Each row comes from the steps of one walk. Every step used is in the known rows, and no mark comes twice. Write the walk behind each row, first mark first.
Known rows:
bamilos/merel/bedu/kefig/sipu/masul: -1.687 1.511 -1.185 -1.807 1.010 1.092 -1.821 0.685 2.129 -0.924 -1.527
 -2.312 0.501 1.737 1.370 0.741 0.994 1.619 0.313 -0.709 1.961 0.296
 -2.331 -3.632 -1.091 0.205 1.188 -0.990 2.061 2.503 -0.242 -4.179
 -0.740 -1.022 2.720 -3.520 -0.009 -0.803 -2.306 2.347 0.702 -0.334
 -2.791 2.269 0.533 -2.208
sipu/kefig/masul/talo/pozepu: -0.914 1.080 -0.097 2.694 1.754 1.153 2.627 0.715 -2.162 0.257 -5.362
 0.569 -0.392 1.024 -1.203 2.494 -2.199 -1.875 1.349 0.472 -2.321 -1.418
 0.868 -0.587 0.216 -1.363 -1.761 1.756 1.141 -0.721 0.420 2.443 -2.210
 -0.373 -2.082 -0.439 -0.285 -1.219 -2.594 1.014 -1.105 1.092 0.085
 2.781 -1.734 -1.632
kefig/sipu/bedu/lemi: 0.103 -1.451 -1.280 -0.619 0.869 0.440 0.203 3.673 -0.483 -0.813 0.676
 1.522 0.402 1.051 -0.240 0.664 1.576 -0.107 1.837 -1.189 1.479 1.765
 -2.705 -1.821 -1.989 0.040 1.893 0.604 0.878 1.592 -0.782 -1.546 1.199
 -0.010 2.573 -1.726 -0.563 -1.190 1.975 -0.867 0.965 1.846 0.538 0.907
 0.387 -0.925
bamilos/lemi/talo/pozepu/merel/bedu/kefig/masul: -2.807 1.013 -1.093 -0.149 2.869 1.419 0.290 1.774 1.799 -0.832 -4.293
 -2.625 -0.784 -0.540 -1.132 -1.015 0.247 -1.683 2.621 0.948 0.640
 -2.213 -0.087 0.464 -0.506 -0.320 -0.999 2.428 2.590 -1.432 -0.979
 -1.263 -0.618 2.277 1.780 -2.627 -3.381 -1.608 -1.700 -0.748 0.250
 0.265 0.662 -0.307 -3.914 -2.100
kefig/talo/pozepu/sipu/masul/bamilos/lemi/bedu: -4.210 0.254 0.802 0.752 -0.384 -0.185 0.409 0.513 1.517 2.634 -3.329
 0.462 -2.556 -1.124 -2.407 2.548 1.266 1.567 -0.717 -0.404 1.416 -2.947
 -0.093 0.043 -3.216 -0.395 -0.830 -0.185 0.191 -0.368 -1.360 -1.757
 -0.952 -0.130 -0.712 -2.658 -1.419 -1.278 -0.846 0.447 -1.043 2.483
 -2.102 1.177 -4.226 1.449
sipu/masul/bedu/pozepu/talo: -1.567 1.196 -2.242 -0.011 0.545 -0.004 1.196 2.304 2.844 -0.118 -0.461
 1.661 1.249 2.119 0.084 -0.097 -0.205 -0.002 0.306 0.816 -2.248 2.021
 0.891 -0.452 -0.876 -1.705 -0.344 2.516 0.262 -1.312 0.970 -0.692 0.705
 1.834 0.421 2.655 0.377 0.610 2.434 -3.569 -1.826 1.097 -1.924 1.272
 1.829 -0.167
bamilos/merel/talo/pozepu/sipu/bedu/kefig: -1.289 -1.063 -0.297 0.609 2.211 0.379 0.495 2.465 1.782 0.351 -2.852
 -0.275 -1.235 2.977 2.444 1.239 -1.853 -0.434 1.655 0.304 0.849 0.445
 -2.147 1.243 -2.000 0.986 -0.156 1.803 2.523 1.126 -0.757 -0.727 0.864
 -0.427 2.061 -0.942 -0.823 -1.681 -0.236 1.418 1.708 1.643 -2.504 3.312
 -3.573 2.242
lemi/sipu/bedu/pozepu: -0.090 0.137 -1.802 1.478 0.674 -2.048 0.191 2.703 1.234 0.407 -0.834
 1.903 2.601 2.585 2.078 1.579 -1.608 1.684 -0.096 -0.718 -0.256 3.357
 -0.903 -1.424 -0.630 -1.554 1.435 2.807 2.682 -0.286 1.338 0.161 1.579
 -0.777 0.879 0.860 1.051 -0.163 1.798 -1.185 0.208 2.183 -2.053 3.549
 1.110 -1.317
talo/pozepu/bedu/sipu/kefig/masul/bamilos: 0.231 1.768 0.690 2.380 2.259 -0.145 0.507 1.629 -0.168 -2.025 -6.018
 -1.912 -2.101 -1.970 -0.126 2.124 0.550 -1.155 1.175 0.379 0.053 -0.384
 0.180 -0.262 0.197 -1.744 -1.665 1.027 -1.307 -0.726 0.089 -1.380
 -0.529 1.492 -1.960 -1.629 -0.345 -1.130 -2.502 1.659 -1.024 0.183
 -0.423 1.069 -2.424 0.093
pozepu/bedu/lemi/sipu: -3.125 -2.223 -0.105 -0.701 0.215 -2.020 -0.186 2.964 0.752 0.931 1.587
 0.824 -0.678 0.951 -0.758 2.000 1.999 1.558 1.008 0.040 -0.124 0.879
 -1.623 0.689 -1.784 0.199 0.628 -0.655 1.502 2.045 0.145 0.263 1.092
 0.727 0.827 -2.110 1.869 0.690 2.344 0.183 0.419 2.353 -1.231 2.522
 -0.605 0.135
bedu/pozepu/merel/talo: -0.484 -1.030 -5.221 -1.866 1.405 0.261 -1.276 3.372 -1.714 -0.328
 -2.226 1.306 0.782 1.429 0.329 -0.040 -0.688 -0.750 -1.029 0.214 -0.560
 2.145 2.146 0.869 -2.673 0.290 -1.617 2.837 -0.606 -0.319 -0.772 2.607
 0.004 1.425 4.108 0.908 -2.603 0.338 0.623 0.212 -0.648 1.740 -0.666
 -2.165 -2.038 0.735
sipu/masul/bamilos/merel/bedu: -2.431 1.275 -1.237 -0.158 2.444 1.996 -0.055 -0.319 2.679 -0.714 -2.639
 0.063 -1.053 -1.606 -1.252 1.251 2.347 1.959 0.093 -0.272 1.803 0.627
 -0.596 0.986 -0.841 -0.261 1.256 -1.412 1.967 1.895 -0.901 -1.458 0.003
 -1.180 0.737 0.612 -0.052 0.082 -1.293 3.256 -0.859 -0.475 -0.904 0.699
 -1.628 0.014
kefig/talo/pozepu/merel/bedu/bamilos/lemi/sipu/masul: -4.114 0.541 -1.548 -1.443 0.045 -0.251 -1.442 1.808 1.769 1.465 -2.053
 -0.898 -0.555 1.063 0.162 2.938 1.370 1.489 -1.615 -1.643 -0.278 -0.695
 -0.302 -1.633 -3.613 -0.098 0.005 -0.055 1.674 1.098 1.887 -2.624
 -0.015 -1.366 1.146 -3.445 -1.287 0.647 -2.632 1.782 0.032 2.639 -3.255
 2.006 -0.678 -0.852
kefig/masul/sipu/bedu/bamilos/lemi/talo/pozepu/merel: -2.924 0.334 -2.886 -0.449 2.150 0.422 1.100 3.244 0.441 -0.162 -2.273
 -0.447 -1.412 2.794 -1.143 1.734 0.029 -1.888 -0.644 -1.709 -0.389
 -1.040 2.320 1.217 -4.025 -1.209 -0.884 2.135 1.535 -1.001 1.756 0.026
 -0.324 -0.122 0.910 -0.718 -4.369 -1.353 -0.706 -0.759 -1.384 3.520
 -0.970 -2.038 -4.808 1.551
kefig/talo/pozepu/sipu/masul/bamilos/merel/bedu/lemi: -2.660 -1.030 -2.523 -0.946 2.228 2.220 -0.444 3.158 1.574 -0.176 -1.003
 0.653 -1.627 -0.884 -1.309 1.078 3.024 0.538 0.233 -0.233 0.392 -0.763
 -2.919 -0.803 -1.807 -1.082 0.093 -0.482 2.439 2.234 -2.151 -1.233
 1.131 -0.270 2.887 -1.852 -1.516 -1.341 0.154 1.281 -0.453 1.944 0.299
 0.774 -0.271 -1.427
kefig/talo/pozepu/merel/bedu: -0.389 0.415 -1.757 -0.833 2.025 0.823 1.958 0.177 1.160 0.886 -3.160
 0.840 -1.815 -1.115 -2.326 1.029 2.225 -0.660 -0.749 -0.625 0.991
 -0.301 0.122 1.050 -1.767 0.257 0.671 0.765 1.088 0.399 0.191 1.652
 -0.947 -0.197 1.405 1.087 -2.713 -0.077 0.008 -0.026 -0.299 1.735
 -0.145 -1.184 -0.680 0.431
bedu/sipu/kefig/masul/talo/pozepu/merel: -0.682 0.583 -3.198 -0.532 2.152 -1.139 1.481 2.260 -0.835 -1.272 -4.275
 -0.303 -1.984 1.939 -0.810 1.429 -0.268 -1.812 -1.419 -0.302 -0.454
 0.462 1.282 -0.363 -2.087 -0.829 -1.738 1.720 1.184 -0.096 1.054 1.689
 -1.892 0.847 0.480 0.270 -2.699 -0.915 -1.617 -0.522 0.526 2.608 -0.719
 -0.922 -2.366 1.093
bamilos/lemi/sipu/bedu/pozepu: -1.173 0.113 -1.880 1.683 0.581 -1.468 -0.091 3.087 1.451 0.934 -0.985
 2.426 1.880 2.322 1.968 1.688 -1.858 1.550 -0.056 -0.548 -0.403 2.950
 -0.826 -1.596 -1.286 -1.255 1.096 2.636 2.673 -0.432 1.100 -0.193 1.748
 -0.956 0.948 0.534 0.583 -0.323 1.611 -1.222 0.762 2.957 -2.102 3.082
 -0.042 -1.175
bamilos/merel/bedu/lemi/sipu/masul/talo/pozepu: -3.637 0.387 -1.424 1.331 1.554 0.962 1.907 1.820 -0.724 0.996 -3.339
 1.915 -0.345 1.825 -1.358 3.071 -0.276 0.897 0.167 0.132 -1.439 -0.513
 0.203 -0.354 -1.032 -1.093 -0.099 0.187 3.293 1.363 0.453 1.886 -1.174
 -1.797 -0.521 -1.268 0.506 -0.704 -1.729 2.295 -1.476 2.283 -0.639
 3.983 -1.623 -1.646
masul/sipu/bedu/bamilos/lemi/talo: -4.632 -1.745 -1.653 0.608 0.069 1.902 -1.200 2.266 1.691 -0.081 0.021
 1.492 0.043 3.633 -0.731 0.809 0.335 -1.630 1.889 -1.589 -0.886 -1.395
 3.221 2.011 -3.391 -0.005 -0.491 0.606 0.387 -0.606 1.942 -0.665 0.918
 0.030 0.789 1.086 -2.795 0.049 -0.244 -0.607 -0.602 2.303 -1.306 0.243
 -4.613 0.878
kefig/talo/pozepu/merel/bedu/lemi: -1.251 -1.222 -2.777 -1.783 1.804 1.076 0.655 3.276 0.700 -0.409 -0.636
 1.644 -1.320 -0.989 -2.513 -0.125 3.660 -0.819 0.045 -0.503 0.461 0.176
 -1.420 -0.066 -1.852 -0.246 0.041 0.484 1.649 1.141 -1.265 1.278 0.540
 0.836 3.252 -0.869 -2.834 -0.981 1.619 -1.692 0.243 2.354 2.468 -1.369
 0.509 -0.829
kefig/masul/sipu/bedu/bamilos/merel: -3.807 0.207 -1.367 -1.587 3.324 1.856 -0.923 1.536 1.609 -1.821 0.871
 -0.648 -0.223 2.967 1.135 2.659 0.024 -0.373 -0.778 -0.830 -0.224 0.433
 -1.923 0.431 -2.639 -2.141 0.462 0.092 2.909 2.707 0.014 -3.198 0.568
 -0.737 1.367 -0.476 -1.066 -0.174 -0.590 2.845 -0.339 0.272 -1.726
 1.244 -2.705 0.944
talo/pozepu/merel/bedu: -0.285 0.662 -1.389 -0.690 2.469 0.499 2.298 0.543 1.220 1.216 -3.107
 0.583 -1.339 -0.903 -2.199 0.550 2.444 0.272 -0.729 -0.191 0.822 0.534
 0.952 1.290 -1.623 0.635 0.679 0.809 1.722 0.370 0.434 2.023 -0.958
 -0.467 0.891 0.852 -2.017 -0.418 0.025 0.338 -0.324 1.657 0.303 -1.152
 -1.221 0.752
bedu/bamilos/lemi/talo/pozepu/sipu: -2.001 -2.865 -0.450 0.726 1.451 0.710 0.664 2.599 0.182 3.952 -0.916
 -0.814 -2.130 3.341 1.462 1.169 -0.486 -1.020 -0.089 1.028 -2.513
 -3.485 0.516 0.232 -2.400 -0.481 -1.880 2.119 1.409 0.196 0.737 0.111
 0.203 -0.376 0.199 -0.862 -1.857 -1.144 -0.631 1.964 -0.668 3.639
 -3.513 1.595 -3.667 0.208
lemi/sipu/masul/talo/pozepu: -2.221 0.683 -0.378 2.144 0.346 -0.081 2.074 1.011 -1.635 1.347 -3.715
 1.362 0.108 1.991 -0.551 3.192 -1.414 0.438 -0.005 0.102 -1.935 -0.931
 1.237 -0.386 -0.359 -1.113 -0.487 0.571 1.734 0.150 1.367 1.991 -1.609
 -1.633 -1.745 -1.282 0.834 -0.432 -2.333 1.876 -1.800 2.003 -1.249
 4.117 -1.254 -1.367
sipu/kefig/talo/pozepu/bedu/lemi: -1.365 -0.205 -0.291 0.468 0.855 1.205 1.648 3.586 1.100 0.202 -0.425
 1.099 -1.917 0.382 -2.009 1.927 0.411 -1.178 1.390 -0.462 -1.190 1.113
 -1.689 -0.236 -1.909 -0.054 -0.750 0.558 -0.397 0.926 -0.921 0.974
 0.473 1.051 1.636 -1.813 -0.808 -2.120 2.510 -1.925 0.510 3.131 1.748
 -0.432 0.804 0.945
merel/talo/pozepu/bedu: -1.311 1.142 0.911 1.730 1.067 1.177 3.425 1.699 0.065 2.993 -2.227
 0.878 -1.592 0.650 -1.665 3.210 -2.200 0.002 1.055 1.046 -1.544 1.377
 1.311 2.633 -2.020 0.904 0.081 1.696 -1.832 -0.171 -0.123 2.213 -0.754
 0.756 0.440 -1.089 0.227 -1.377 2.049 1.008 -1.574 3.084 -0.570 -0.434
 -2.369 2.734
bamilos/lemi/bedu/sipu/masul/talo: -3.489 0.065 -2.340 0.148 -0.892 -0.839 -0.625 0.796 0.505 -0.892 -3.226
 1.468 0.993 1.838 -0.976 2.460 0.406 1.572 -0.491 0.495 -0.693 0.885
 1.391 -0.057 -1.464 -0.599 0.025 -1.306 0.427 0.684 -0.036 -0.912
 -2.003 1.290 0.978 -0.389 0.443 0.286 -2.567 0.615 0.497 1.770 -2.105
 2.965 -1.196 0.091
kefig/masul/sipu/bedu/lemi/talo: -2.458 -1.389 -2.837 0.542 0.130 1.456 -0.751 2.573 1.225 -1.878 0.173
 0.093 1.982 2.357 -2.194 0.003 0.310 -0.794 3.616 -2.366 0.436 -0.505
 1.218 1.307 -2.221 -0.533 0.941 0.997 1.259 -1.051 0.375 -0.967 1.508
 0.953 1.933 0.202 -1.923 -1.048 0.720 -2.078 -1.526 1.205 -0.128 0.400
 -2.083 -0.997
bamilos/lemi/talo/pozepu/sipu/masul/bedu/kefig: -3.036 0.751 0.850 1.257 0.857 0.412 -0.476 3.008 3.858 1.083 -2.406
 -0.976 -1.456 2.451 -0.159 -0.399 -0.130 0.098 2.065 1.966 -0.269
 -0.165 -0.653 0.093 -1.611 0.829 -2.075 -0.531 2.475 0.694 -0.392
 -2.132 0.208 1.284 1.762 -1.722 0.421 -1.285 -0.252 -0.965 0.805 1.670
 -1.598 3.558 -3.387 0.651
bamilos/merel/talo/pozepu: -1.835 0.223 -1.390 0.549 2.166 2.569 1.238 1.352 -2.602 2.024 -2.410
 1.719 -1.508 1.182 -0.469 1.288 -2.627 -0.914 -0.444 0.592 -0.848
 -0.899 0.530 -0.091 -1.991 0.540 -1.098 2.523 1.602 0.515 -0.280 2.931
 -0.241 -1.881 0.231 -0.634 -1.266 -0.903 -0.614 2.923 -1.483 1.685
 -0.120 0.961 -3.650 -0.303
talo/pozepu/sipu/kefig/masul/bamilos/lemi/bedu: -3.490 0.409 1.430 1.262 1.067 -0.124 0.845 0.732 1.238 2.290 -4.670
 -0.419 -2.543 -1.285 -2.590 1.998 1.046 1.050 0.348 -0.003 1.021 -2.451
 0.217 -0.112 -3.025 0.022 -1.842 0.566 0.826 -0.605 -1.395 -0.954
 -1.373 0.189 -1.858 -2.308 -1.004 -1.761 -1.235 0.568 -0.243 1.888
 -1.451 1.190 -5.190 1.571

Write each row's walk:
0.053 -0.856 -0.149 0.535 3.101 1.489 -0.254 1.984 0.799 1.616 -4.070
 -1.129 -2.187 3.183 0.836 2.500 -1.150 -1.693 0.329 -0.173 -2.556 0.562
 -1.093 -1.629 -3.713 1.084 -3.891 1.049 1.057 2.399 0.546 0.599 -0.773
 -0.900 -0.248 1.238 0.384 -0.791 -1.904 2.727 1.783 1.773 -3.729 3.152
 -1.735 2.186
masul/bedu/bamilos/merel/talo/pozepu/sipu/kefig
-0.573 -0.034 -0.206 0.460 2.166 1.049 0.136 4.202 0.813 0.638 -1.174
 -0.675 -0.722 -0.233 -2.517 0.058 1.355 -0.544 2.156 1.524 -1.444 0.659
 -2.743 -1.866 -1.935 -0.548 -2.076 0.170 1.903 1.187 -1.949 -1.390
 0.441 2.166 1.719 -1.850 0.799 -1.584 1.200 -1.430 0.159 1.755 0.849
 1.763 -0.526 -1.410
talo/pozepu/sipu/kefig/masul/bedu/lemi
0.008 1.595 -0.526 0.669 2.071 0.660 0.169 0.653 0.875 -1.102 -4.375
 -3.233 -0.285 0.588 -0.962 0.811 -1.746 -1.806 1.997 -0.318 -0.603
 -0.078 -0.279 -1.955 -1.356 0.154 -1.202 2.825 0.656 -0.922 0.848
 -1.240 -0.888 2.052 -0.193 -1.180 -1.275 -1.471 -2.152 -0.432 1.206
 0.546 -1.225 0.942 -1.041 -1.205
lemi/talo/pozepu/bedu/sipu/kefig/masul
-4.116 -0.215 -0.984 -0.918 3.971 1.991 -0.410 2.596 2.113 -0.183 -0.205
 -1.371 -2.207 4.204 -0.047 1.298 -0.062 -1.287 0.088 0.850 -1.282
 -0.065 -1.035 -0.178 -3.002 -1.344 -2.264 0.742 3.193 3.121 0.386
 -2.017 -0.176 0.477 1.166 0.623 -0.786 -0.070 -0.058 2.372 -0.236 0.729
 -2.272 1.989 -3.742 0.558
lemi/talo/pozepu/sipu/kefig/masul/bedu/bamilos/merel
-2.758 -0.634 -0.065 1.698 1.340 1.816 2.021 2.548 -0.984 2.277 -1.888
 1.919 -1.688 3.552 -0.416 1.090 -1.106 -2.055 1.267 -0.612 -0.586
 -1.978 2.099 -0.599 -2.494 0.134 -0.263 3.008 1.419 -0.372 2.541 1.281
 -0.092 -1.617 -0.724 -0.654 -2.771 -1.111 -0.070 0.464 -1.069 3.212
 -0.560 1.552 -4.396 -0.924
kefig/sipu/bedu/bamilos/lemi/talo/pozepu
-3.192 0.813 -0.989 1.007 3.341 1.345 -0.003 1.667 1.264 -1.664 -2.703
 -1.702 -2.903 0.408 1.238 1.954 -1.235 -0.010 0.679 0.339 1.603 -1.368
 -2.463 0.473 -0.826 -2.205 -0.353 0.387 2.617 1.234 -1.686 -3.266 0.685
 -0.678 0.099 -1.324 -0.839 -1.426 -1.465 3.597 -1.015 0.132 -2.268
 1.311 -5.096 0.376
talo/pozepu/sipu/bedu/kefig/masul/bamilos/merel
-1.895 0.227 -0.765 1.321 0.811 1.482 1.477 3.005 -0.481 1.511 -1.113
 0.856 -0.563 2.798 -2.153 0.013 -0.161 -0.665 1.667 -0.165 -0.343
 -1.125 1.044 -1.758 -1.691 -0.181 -0.390 1.650 2.073 0.198 1.354 0.894
 -0.032 -0.658 0.386 -1.492 -1.011 -1.501 0.643 -0.653 -2.159 2.346
 0.283 2.072 -1.990 -2.456
kefig/sipu/masul/bedu/lemi/talo/pozepu
-4.085 1.361 0.642 1.983 0.585 1.537 -0.389 2.977 1.186 0.827 -3.681
 0.552 -3.545 -0.795 0.528 2.180 0.198 0.036 0.757 0.718 0.295 -1.284
 0.136 -0.824 -1.753 -0.211 -1.228 -0.917 -0.796 -0.040 -0.619 -2.705
 0.000 -0.624 -0.191 -3.691 -1.067 -1.585 -1.771 1.721 0.108 2.824
 -1.071 0.103 -4.886 0.586
talo/pozepu/bedu/kefig/sipu/masul/bamilos/lemi
-3.348 -0.117 -0.260 2.376 1.795 2.019 -0.523 3.273 -0.293 1.205 -5.357
 0.277 -3.043 -1.662 0.695 1.852 -0.945 -1.210 1.749 1.184 -0.161 -2.460
 -0.134 0.642 -2.288 -0.299 -1.930 1.258 -0.348 -1.370 -1.709 -2.148
 0.597 0.267 0.097 -2.710 -2.184 -1.441 -2.447 2.306 0.000 2.596 -1.498
 0.316 -7.004 0.451
merel/talo/pozepu/sipu/bedu/kefig/masul/bamilos/lemi
-1.775 0.438 -0.808 -1.001 2.955 0.403 -1.083 1.332 1.012 -0.903 -4.495
 -3.127 -0.471 -0.304 -0.554 1.455 0.995 -1.470 1.372 -0.823 -0.659
 -0.510 -0.788 -1.453 -2.376 -0.091 -1.996 1.609 1.478 0.247 0.555
 -1.805 -0.997 1.303 0.063 -1.712 -1.582 0.125 -3.001 0.971 1.726 0.159
 -1.626 0.794 -1.752 -1.172
pozepu/merel/bedu/bamilos/lemi/sipu/kefig/masul
-1.898 -1.289 -0.879 -1.161 2.376 1.100 -0.041 2.182 0.290 0.094 -2.237
 0.738 -2.491 2.564 0.518 -0.424 2.149 -2.088 1.780 0.676 2.232 -1.758
 -1.144 -2.163 -1.296 0.852 0.112 0.562 1.945 2.164 -0.072 -0.203 -1.179
 0.119 2.456 -1.524 -2.342 -0.656 -0.061 0.657 1.483 1.524 -1.425 1.386
 -3.457 -1.850
bamilos/lemi/talo/pozepu/merel/bedu/kefig/sipu
-2.372 1.775 0.131 1.439 1.707 1.707 2.482 2.185 0.199 1.962 -2.858
 0.202 -2.285 1.037 -0.963 4.135 -1.795 0.569 0.875 0.687 -0.341 1.140
 0.422 1.204 -2.415 0.062 0.423 0.818 -1.587 1.104 -0.392 0.002 -0.898
 -0.003 0.879 -2.259 0.322 -1.521 0.965 3.006 -2.183 2.845 -2.086 0.063
 -3.238 1.999
kefig/sipu/masul/bamilos/merel/talo/pozepu/bedu
-2.025 -0.843 -0.798 0.162 1.965 0.476 -0.508 2.311 0.606 -0.022 -2.893
 0.392 -1.717 2.168 -0.595 2.891 -0.688 -0.480 1.439 -1.823 -0.809 1.859
 -1.246 -1.337 -3.580 1.911 -2.205 0.438 1.624 2.492 0.785 1.864 0.112
 -1.381 -0.435 -0.043 1.128 -0.335 -0.616 1.486 2.313 1.840 -2.007 3.006
 -1.129 1.521
bamilos/merel/talo/pozepu/bedu/lemi/sipu/kefig
-1.802 0.096 1.124 1.527 1.090 1.332 0.991 1.343 -0.601 2.018 -3.199
 1.947 -3.415 1.410 -0.853 3.115 -0.900 -3.241 -0.185 -0.476 -1.837
 -2.079 -1.446 -2.101 -2.584 -0.268 -2.490 1.195 0.701 1.006 1.620 1.163
 -0.545 -1.183 -1.346 -0.244 -1.126 0.103 -0.918 0.208 0.509 2.737
 -1.283 3.455 -1.288 -0.436
masul/bedu/bamilos/lemi/sipu/kefig/talo/pozepu
-1.958 -0.126 -0.345 0.926 0.849 -0.905 0.989 2.429 1.182 1.066 -1.408
 1.537 -3.151 1.423 -0.200 1.286 0.174 -0.190 -0.834 1.817 -0.022 0.848
 0.955 0.377 -2.063 0.520 0.493 1.286 -0.098 0.415 1.476 0.168 0.430
 1.821 0.431 -0.563 -0.936 -0.865 1.023 -0.135 0.931 4.221 -1.191 0.921
 -3.298 1.801
masul/bamilos/lemi/talo/pozepu/bedu/sipu
-0.666 1.441 -0.611 0.622 1.607 -0.284 -0.293 2.326 0.365 -1.752 -5.030
 -1.208 -1.613 -0.639 0.897 1.597 2.984 0.619 -0.031 -0.428 1.925 -0.502
 0.354 -1.044 -0.109 -1.559 -0.305 -0.679 -0.238 0.830 0.275 -2.248
 -0.691 -0.571 0.114 -2.925 -0.850 -0.784 -2.772 2.677 -1.925 0.305
 -1.254 1.355 -1.988 -0.657
talo/pozepu/merel/bedu/kefig/sipu/masul/bamilos
-1.959 0.459 -1.131 -0.498 2.187 -0.186 0.882 1.875 2.800 -1.231 -4.396
 -0.198 -0.766 1.254 -0.014 0.091 2.056 -0.135 0.787 0.639 0.640 0.645
 0.307 1.549 -0.242 0.437 -0.711 0.144 2.705 0.888 -0.204 1.087 -1.163
 0.762 2.081 -0.906 -1.576 -1.020 -1.267 -0.286 1.133 0.793 0.402 1.783
 -1.557 0.800
sipu/masul/talo/pozepu/merel/bedu/kefig
-2.286 -0.480 -4.815 -1.356 1.855 0.378 -1.349 3.797 -1.446 -0.287
 -4.137 0.908 -0.039 -0.078 -0.846 0.457 0.047 -0.476 -0.544 0.490 0.183
 0.914 2.338 1.160 -3.294 -0.331 -2.139 2.933 -0.705 -1.082 -1.754 1.384
 -0.416 2.226 3.571 -0.515 -3.312 -0.122 -0.074 0.450 -1.275 1.930
 -0.663 -2.371 -4.596 0.619
kefig/masul/bamilos/lemi/bedu/pozepu/merel/talo
-3.263 0.369 -3.037 -0.327 0.854 -1.127 1.227 2.667 -0.402 0.426 -3.011
 0.594 -2.055 1.995 -0.900 2.398 -0.184 -0.088 -1.660 -0.683 -0.442
 -0.142 1.822 0.456 -2.903 -0.670 -1.154 0.445 1.362 -0.014 1.085 1.118
 -1.357 -0.685 0.395 -0.877 -2.091 -0.396 -1.357 0.283 -0.476 3.579
 -1.617 -0.806 -3.441 1.274
bamilos/lemi/sipu/masul/talo/pozepu/merel
-1.940 -2.544 -1.467 1.014 2.276 1.149 0.833 2.543 0.789 2.606 -1.627
 -0.664 -2.445 1.903 0.251 1.152 0.494 0.045 0.649 0.745 -0.860 -3.032
 -0.563 0.627 -1.812 -0.888 -0.968 1.193 2.345 0.907 -0.590 0.113 0.668
 -0.674 0.609 -0.325 -1.211 -1.531 -0.287 2.642 -1.543 2.889 -3.142
 1.772 -3.646 -0.189
masul/bamilos/merel/bedu/lemi/talo/pozepu/sipu
-4.139 -1.100 -2.869 1.730 -0.550 1.084 -1.835 2.831 2.056 0.131 -1.672
 0.197 -0.588 2.149 0.031 -0.230 -0.454 -0.079 1.726 -0.674 -0.279
 -1.748 3.203 0.695 -1.832 -0.718 -1.300 0.863 0.084 -1.695 0.771 -1.416
 1.188 0.329 0.893 0.402 -2.365 -0.566 -0.839 -0.293 -1.329 2.307 -2.318
 -0.245 -4.370 -0.635
bedu/pozepu/sipu/masul/bamilos/lemi/talo
-3.565 -1.592 -3.525 -0.682 0.935 1.944 -1.284 2.837 1.672 -1.955 -0.243
 0.445 0.061 2.036 -2.034 -0.964 2.772 0.046 2.792 -1.456 1.794 -0.516
 1.364 0.245 -1.648 -0.193 0.725 -0.009 1.547 1.084 0.170 -0.869 0.875
 0.525 2.697 0.144 -2.140 -0.361 0.532 0.025 -1.550 0.591 -0.125 0.203
 -2.195 -2.035
kefig/sipu/masul/bamilos/merel/bedu/lemi/talo
-2.058 -2.357 0.095 1.196 1.604 0.698 0.831 2.905 0.680 4.362 -1.007
 -0.490 -2.330 3.278 0.508 1.247 -0.284 -0.849 0.298 1.732 -2.602 -2.839
 0.299 0.384 -2.779 -0.451 -2.072 1.512 1.420 0.557 0.526 -0.332 0.110
 0.206 0.328 -0.360 -0.920 -0.868 0.039 1.584 -0.876 3.727 -3.724 2.260
 -4.049 0.456
masul/bedu/bamilos/lemi/talo/pozepu/sipu
